Below is a small trained network, with its code and all its weights. Each question gives an input and a class and asks what happens when units are switched off, that is, made to give their printed mean instead of their output.

import numpy as np


def w(rows, s, z=0):
    codes = np.array(rows[::2]) - 128.0
    scale = np.full(codes.shape[1], s)
    scale[-1] = z or s
    return codes * scale


def f(y):
    return y / 2 * (1 + np.tanh(0.7978845608 * (y + 0.044715 * y**3)))


def log_softmax(a):
    a = a - a.max(-1, keepdims=True)
    return a - np.log(np.exp(a).sum(-1, keepdims=True))


def net(x, mask):
    res = np.array(x, float).reshape(1, 8) / 4 @ E
    y = f(res @ A[0][:, :-1].T + A[0][:, -1])
    res = res + np.where(mask, y, B[0][:, -1]) @ B[0][:, :-1]
    return log_softmax(res[-1] @ U[:, :-1].T + U[:, -1])


A, B = {}, {}
E = w([
[185,192,147,90,111,164,254,70,147,198,80,208],'x0',
[148,83,175,172,99,135,121,64,228,149,98,105],'x1',
[166,202,54,141,152,138,236,139,92,143,218,163],'x2',
[200,102,176,124,212,103,139,68,86,207,116,109],'x3',
[127,100,110,162,117,119,123,176,105,121,176,127],'x4',
[38,113,108,35,181,122,19,191,116,129,142,85],'x5',
[109,177,125,98,89,250,159,159,171,163,67,114],'x6',
[210,98,144,96,114,140,133,82,216,216,108,87],'x7',
],0.0095)
A[0] = w([
[139,173,73,154,148,44,188,88,67,68,202,149,209],'N1',
[58,128,214,199,91,147,94,134,173,78,102,75,161],'N2',
[105,98,62,180,58,153,12,144,124,76,114,188,197],'N3',
[57,120,108,89,176,132,104,137,145,96,168,122,136],'N4',
[44,146,36,98,177,61,101,150,52,124,180,96,229],'N5',
[96,128,94,141,137,136,146,91,62,161,202,136,198],'N6',
[135,31,204,97,205,108,100,60,154,169,90,66,210],'N7',
[84,97,129,161,54,157,140,127,128,55,102,91,171],'N8',
[146,228,94,80,85,237,183,168,142,173,109,169,217],'N9',
[73,152,90,60,170,72,74,254,104,49,178,96,208],'N10',
[68,125,109,73,170,177,95,94,88,150,157,121,251],'N11',
[199,142,96,185,177,61,149,112,77,64,183,162,192],'N12',
[150,196,121,97,60,181,146,104,158,139,163,145,116],'N13',
[78,64,112,107,177,128,120,212,139,46,124,120,189],'N14',
[148,178,75,136,117,190,210,177,132,202,100,183,220],'N15',
[194,178,58,131,129,151,155,108,94,149,143,179,252],'N16',
],0.0084,0.0026)
B[0] = w([
[94,117,38,126,123,73,191,122,121,106,136,143,212],'N1',
[143,99,165,149,152,156,149,153,110,117,211,49,193],'N2',
[58,145,207,230,181,188,118,193,121,59,228,64,200],'N3',
[103,200,81,118,144,164,48,148,83,145,95,87,179],'N4',
[115,152,129,70,206,80,147,149,74,86,61,148,230],'N5',
[157,57,115,110,143,83,86,141,136,144,117,162,170],'N6',
[180,186,190,104,135,102,144,82,198,134,147,89,216],'N7',
[98,120,156,139,44,190,124,123,131,118,173,127,175],'N8',
[156,122,45,147,52,243,111,172,119,174,120,208,225],'N9',
[93,199,135,86,228,100,44,254,101,124,26,143,254],'N10',
[124,167,140,106,139,191,113,59,90,126,66,140,179],'N11',
[131,47,141,152,151,2,203,84,105,35,150,201,199],'N12',
[139,122,111,93,113,164,161,112,96,159,152,196,174],'N13',
[49,174,138,105,146,133,72,174,123,126,138,109,201],'N14',
[166,74,57,138,119,187,124,115,139,157,136,147,210],'N15',
[140,116,150,134,47,121,160,121,114,149,106,177,193],'N16',
],0.0076,0.018)
U = w([
[138,137,93,97,61,226,136,127,110,195,95,207,129],'0',
[43,129,179,189,104,149,106,198,146,52,206,56,143],'1',
[93,73,117,145,133,36,182,120,106,34,141,192,97],'2',
[61,226,134,57,187,131,73,204,86,84,58,128,47],'3',
[186,179,219,90,149,131,128,2,186,175,79,80,249],'4',
],0.0091,0.002)

Each question gives the input, the list of numbers given to net, and the class t.
The units are the neurons (one row each of A and B). Each row of codes is followed by its name. A weight is (code - 128) times the scale printed after its matrix; where a second scale follows, it is the last column's (A, B and U).
mask holds one flag per neuron, in row order. A switched-off neuron (its flag False) gives its mean, the last column of its row in B, instead of its output. The means were averaged over made-up inputs and are rounded, as every weight is.
A unit's drop is (log p(t) with every unit on - log p(t) with that unit switched off) / (log p(t) with every unit on - log p(t) with every unit switched off).
most important unit: the unit with the biggest drop
top k neurons: the k neurons with the biggest drops, biggest first
drop of u: that unit's drop, to one decimal
input [7,-5,6,-5,2,4,-2,-1], class 0: most important unit	N9
input [-2,6,-7,1,-3,5,-3,1], class 1: top 2 neurons	(N2, N3)
input [7,-3,4,4,2,0,-2,-2], class 2: top 2 neurons	(N12, N1)
input [5,0,7,0,7,6,-8,-6], class 2: top 3 neurons	(N12, N1, N6)
input [-1,-1,8,4,7,3,-7,-6], class 2: top 2 neurons	(N12, N1)
input [5,-4,-5,-2,8,1,-6,3], class 2: top 2 neurons	(N10, N4)
input [4,7,2,-1,-6,4,2,6], class 0: top 2 neurons	(N9, N13)
input [4,-6,-1,7,6,-5,0,2], class 2: top 3 neurons	(N12, N11, N4)
input [-1,5,-3,5,-3,8,-1,0], class 4: drop of N7	0.6
input [0,7,-1,-7,-2,8,-7,7], class 1: drop of N3	0.1
input [-5,7,-4,-8,-7,3,-1,-4], class 1: drop of N3	0.2
input [4,-1,7,-4,-5,-1,-7,3], class 2: drop of N12	0.6
